Here is a tiny trained network, its code and every weight. The questions are about switching its units off for an input and a target symbol, where a switched-off unit gives its printed mean instead of its output.

import numpy as np


def w(rows, s, z=0):
    codes = np.array(rows[::2]) - 128.0
    scale = np.full(codes.shape[1], s)
    scale[-1] = z or s
    return codes * scale


def f(y):
    return np.maximum(y, 0)


def softmax(a):
    e = np.exp(a - a.max(-1, keepdims=True))
    return e / e.sum(-1, keepdims=True)


def log_softmax(a):
    a = a - a.max(-1, keepdims=True)
    return a - np.log(np.exp(a).sum(-1, keepdims=True))


def net(x, mask):
    ids = ['ΘΣΦΩαβγζλξπτψ'.index(c) for c in x.split()]
    T = len(ids)
    res = E[ids] + P[:T]
    u = 0
    for l in range(2):
        r = res
        for j in range(3):
            rows = slice(2 * j, 2 * j + 2)
            q, k, v = (r @ M[l][rows].T for M in (Q, K, V))
            z = softmax(np.where(np.tri(T) > 0, q @ k.T / 2**0.5, -1e9)) @ v
            o = O[l][rows]
            res = res + np.where(mask[u + j], z, o[:, -1]) @ o[:, :-1]
        u += 3
        y = f(res @ A[l][:, :-1].T + A[l][:, -1])
        res = res + np.where(mask[u : u + 8], y, B[l][:, -1]) @ B[l][:, :-1]
        u += 8
    return log_softmax(res[-1] @ U[:, :-1].T + U[:, -1])


Q, K, V, O, A, B = {}, {}, {}, {}, {}, {}
E = w([
[108,132,172,114,75,139,165,35],'Θ',
[109,173,155,115,154,44,129,123],'Σ',
[113,87,176,145,133,195,174,157],'Φ',
[192,108,105,185,112,160,105,106],'Ω',
[162,152,160,100,124,143,136,4],'α',
[141,158,106,151,101,140,168,62],'β',
[111,124,171,190,112,105,117,108],'γ',
[153,173,113,64,126,102,136,97],'ζ',
[149,98,103,132,113,98,107,122],'λ',
[132,63,180,96,76,98,131,85],'ξ',
[108,39,115,133,176,171,158,79],'π',
[134,184,87,188,138,126,108,129],'τ',
[190,150,157,149,160,166,52,116],'ψ',
],0.023)
P = w([
[145,171,17,203,150,175,174,226],'0',
[166,144,4,179,139,154,169,214],'1',
[152,117,51,194,143,144,167,227],'2',
[170,111,41,193,139,130,183,241],'3',
[183,119,39,199,150,149,145,227],'4',
[150,122,40,177,148,178,158,214],'5',
[169,120,57,184,149,135,126,254],'6',
[159,107,64,200,118,135,147,219],'7',
[143,83,42,196,163,186,183,230],'8',
],0.0024)
Q[0] = w([
[172,52,102,229,106,88,135,89],'0.h0',
[130,247,122,204,59,208,74,59],'0.h0',
[82,161,198,204,140,67,101,138],'0.h1',
[29,252,137,122,168,56,123,230],'0.h1',
[73,133,90,45,143,92,147,183],'0.h2',
[191,88,97,225,37,155,170,32],'0.h2',
],0.03)
K[0] = w([
[154,46,94,178,45,178,147,145],'0.h0',
[186,218,54,217,89,55,147,46],'0.h0',
[101,100,137,120,101,47,124,204],'0.h1',
[52,216,135,100,53,47,208,63],'0.h1',
[93,101,78,104,130,48,91,87],'0.h2',
[124,2,194,202,153,228,143,205],'0.h2',
],0.033)
V[0] = w([
[137,176,136,119,32,103,89,140],'0.h0',
[168,138,142,115,121,127,131,124],'0.h0',
[155,109,141,146,107,123,147,146],'0.h1',
[162,122,148,154,132,116,188,136],'0.h1',
[162,156,117,137,39,82,65,105],'0.h2',
[91,100,76,158,178,104,68,2],'0.h2',
],0.0086)
O[0] = w([
[127,113,122,94,92,64,123,144,114],'0.h0',
[118,109,137,132,96,139,126,102,158],'0.h0',
[136,138,133,137,105,107,111,127,132],'0.h1',
[122,127,126,103,108,134,109,130,86],'0.h1',
[76,93,133,124,1,174,116,25,91],'0.h2',
[14,82,147,184,123,180,58,10,255],'0.h2',
],0.0039,0.002)
A[0] = w([
[107,114,111,150,121,89,155,211,80],'0.n0',
[131,80,144,10,133,113,133,134,48],'0.n1',
[120,67,192,81,122,107,104,147,65],'0.n2',
[144,100,116,122,126,101,185,142,35],'0.n3',
[88,79,121,116,36,132,144,130,66],'0.n4',
[162,111,210,83,116,104,144,158,96],'0.n5',
[41,129,172,77,73,164,168,144,3],'0.n6',
[178,163,157,130,155,151,141,108,30],'0.n7',
],0.012,0.0042)
B[0] = w([
[100,190,84,101,89,143,134,66,180],'0.n0',
[181,133,55,204,163,139,122,120,158],'0.n1',
[99,195,84,157,179,145,133,117,150],'0.n2',
[145,166,133,67,132,164,160,136,150],'0.n3',
[173,157,160,112,149,45,187,217,218],'0.n4',
[117,139,78,156,186,102,97,127,180],'0.n5',
[233,152,248,121,208,173,122,123,173],'0.n6',
[62,172,141,73,94,106,138,173,255],'0.n7',
],0.011,0.0033)
Q[1] = w([
[136,225,98,88,138,159,106,194],'1.h0',
[87,76,150,185,89,200,152,68],'1.h0',
[140,193,71,162,99,38,55,203],'1.h1',
[101,106,123,141,127,152,199,250],'1.h1',
[176,133,107,176,128,80,153,105],'1.h2',
[161,254,95,186,246,140,128,80],'1.h2',
],0.038)
K[1] = w([
[149,214,139,179,97,149,6,133],'1.h0',
[85,52,114,140,116,224,198,72],'1.h0',
[216,198,62,167,191,94,100,202],'1.h1',
[174,125,210,190,31,96,21,184],'1.h1',
[97,121,131,145,81,149,138,88],'1.h2',
[57,153,104,100,203,255,171,206],'1.h2',
],0.033)
V[1] = w([
[148,107,154,141,87,91,60,117],'1.h0',
[123,34,190,108,202,143,13,229],'1.h0',
[103,123,179,134,175,135,110,113],'1.h1',
[194,53,134,186,90,16,30,38],'1.h1',
[30,28,92,74,249,232,197,156],'1.h2',
[184,215,108,149,1,108,101,147],'1.h2',
],0.0059)
O[1] = w([
[149,126,130,114,101,87,132,114,157],'1.h0',
[226,135,151,162,199,29,139,204,152],'1.h0',
[160,137,118,138,151,121,113,135,145],'1.h1',
[194,118,104,128,71,13,80,40,156],'1.h1',
[224,118,136,217,222,103,150,2,250],'1.h2',
[133,112,138,94,50,123,154,224,67],'1.h2',
],0.0043,0.002)
A[1] = w([
[121,95,143,185,79,159,91,148,2],'1.n0',
[118,109,171,122,120,158,40,164,146],'1.n1',
[105,108,104,173,136,115,129,115,20],'1.n2',
[54,112,78,127,102,76,96,157,158],'1.n3',
[145,66,35,80,85,113,119,154,152],'1.n4',
[92,3,134,149,80,95,124,157,197],'1.n5',
[98,98,83,204,88,125,77,181,131],'1.n6',
[93,136,96,205,57,129,147,142,113],'1.n7',
],0.016,0.0055)
B[1] = w([
[208,167,160,143,131,103,196,100,170],'1.n0',
[128,140,85,183,40,35,125,132,253],'1.n1',
[155,169,164,101,97,137,88,141,180],'1.n2',
[99,175,166,83,182,114,49,154,217],'1.n3',
[251,133,71,97,129,165,93,158,211],'1.n4',
[36,27,183,148,150,87,186,65,190],'1.n5',
[144,67,172,153,121,250,90,166,255],'1.n6',
[82,160,77,142,155,99,187,121,250],'1.n7',
],0.016,0.0068)
U = w([
[153,173,242,68,138,157,190,147,133],'Θ',
[83,168,165,78,183,103,106,131,122],'Σ',
[121,144,153,104,172,146,152,134,43],'Φ',
[162,108,129,141,167,165,203,131,9],'Ω',
[91,150,166,52,99,201,106,53,221],'α',
[81,145,61,104,185,125,184,106,249],'β',
[75,131,170,138,184,117,159,120,95],'γ',
[166,159,114,55,159,154,131,127,104],'ζ',
[113,71,133,74,186,119,118,134,253],'λ',
[153,146,134,131,253,57,212,205,53],'ξ',
[143,161,154,142,211,131,111,49,79],'π',
[92,176,167,148,173,215,128,167,78],'τ',
[125,143,143,140,118,111,124,137,198],'ψ',
],0.0056,0.003)

Each question gives the input, a string of symbols that net reads in full, and the target symbol t.
The units are the heads (2 rows each of Q, K, V and O) and the neurons (one row each of A and B). Each row of codes is followed by its name. A weight is (code - 128) times the scale printed after its matrix; where a second scale follows, it is the last column's (O, A, B and U).
mask holds one flag per unit, layer by layer, with each layer's heads first. A switched-off unit (its flag False) gives its mean, the last column of its rows in O or B, instead of its output. The means were averaged over made-up inputs and are rounded, as every weight is.
A unit's drop is (log p(t) with every unit on - log p(t) with that unit switched off) / (log p(t) with every unit on - log p(t) with every unit switched off).
The circuit of an input: a set's keep is (log p(t) with only the set's units on - log p(t) with every unit switched off) / (log p(t) with every unit on - log p(t) with every unit switched off). Starting from the 12 units with the biggest drops (on a tie, the unit counted first), units are removed one at a time, each time the one whose removal leaves the highest keep (on an exact tie, the one counted first), for as long as the keep stays at least 0.8.
circuit, biggest first: the units of the circuit, biggest drop first
top k neurons: the k neurons with the biggest drops, biggest first
top k neurons in layer l: the k neurons of layer l with the biggest drops, biggest first
heads that matter: for each layer, one digit per head in row order, 1 if its drop is at least 0.15 and else 0, layers parted by /
drop of u: that unit's drop, to one decimal
input Θ π ψ ψ ξ τ β ψ γ, target π: circuit, biggest first	(0.h2, 1.h2)
input β Φ β Θ τ ξ Ω β λ, target ζ: top neuron in layer 1	(1.n4)
input Φ ψ τ τ λ ψ, target ξ: circuit, biggest first	(0.h2, 1.h0)
input ψ ξ β, target β: circuit, biggest first	(1.n7, 1.h0, 1.n6)
input λ ψ τ ψ, target ψ: heads that matter	000 / 001
input ξ ψ π ψ, target π: heads that matter	000 / 001
input λ ψ Φ β, target ξ: top 2 neurons	(1.n6, 1.n2)
input τ Φ ψ τ τ, target ξ: heads that matter	001 / 100
input τ ψ λ ζ π Θ, target π: heads that matter	001 / 001
input ψ ψ π ψ ψ λ γ, target π: circuit, biggest first	(1.h2, 0.h2)
input ψ Ω Θ ψ λ, target λ: top 4 neurons in layer 1	(1.n5, 1.n4, 1.n3, 1.n6)
input ξ β ψ τ ξ, target ξ: top 4 neurons	(0.n4, 0.n6, 1.n6, 0.n5)
input ψ Σ τ λ, target λ: top 3 neurons	(1.n5, 1.n4, 1.n3)
input β ψ Θ Θ α, target α: heads that matter	000 / 100
input ζ τ τ λ β ψ π ψ, target π: circuit, biggest first	(1.h2)
input β Θ λ τ ξ λ τ, target τ: top 2 neurons	(1.n6, 1.n3)
input Σ τ ψ λ α Φ γ ψ λ, target ξ: heads that matter	001 / 101
input ψ τ Φ β ψ ψ ψ α, target ξ: top 2 neurons	(1.n6, 0.n5)
input β ψ Ω, target Ω: top 3 neurons	(1.n0, 1.n6, 1.n4)
input Σ Φ β ψ ψ Ω, target ξ: circuit, biggest first	(0.h2)
input τ π ψ ψ Σ τ ζ ψ τ, target π: drop of 1.h2	1.2
input ψ ψ ζ Θ Θ, target Θ: drop of 0.n6	1.0
input τ π α, target π: drop of 0.n0	0.0
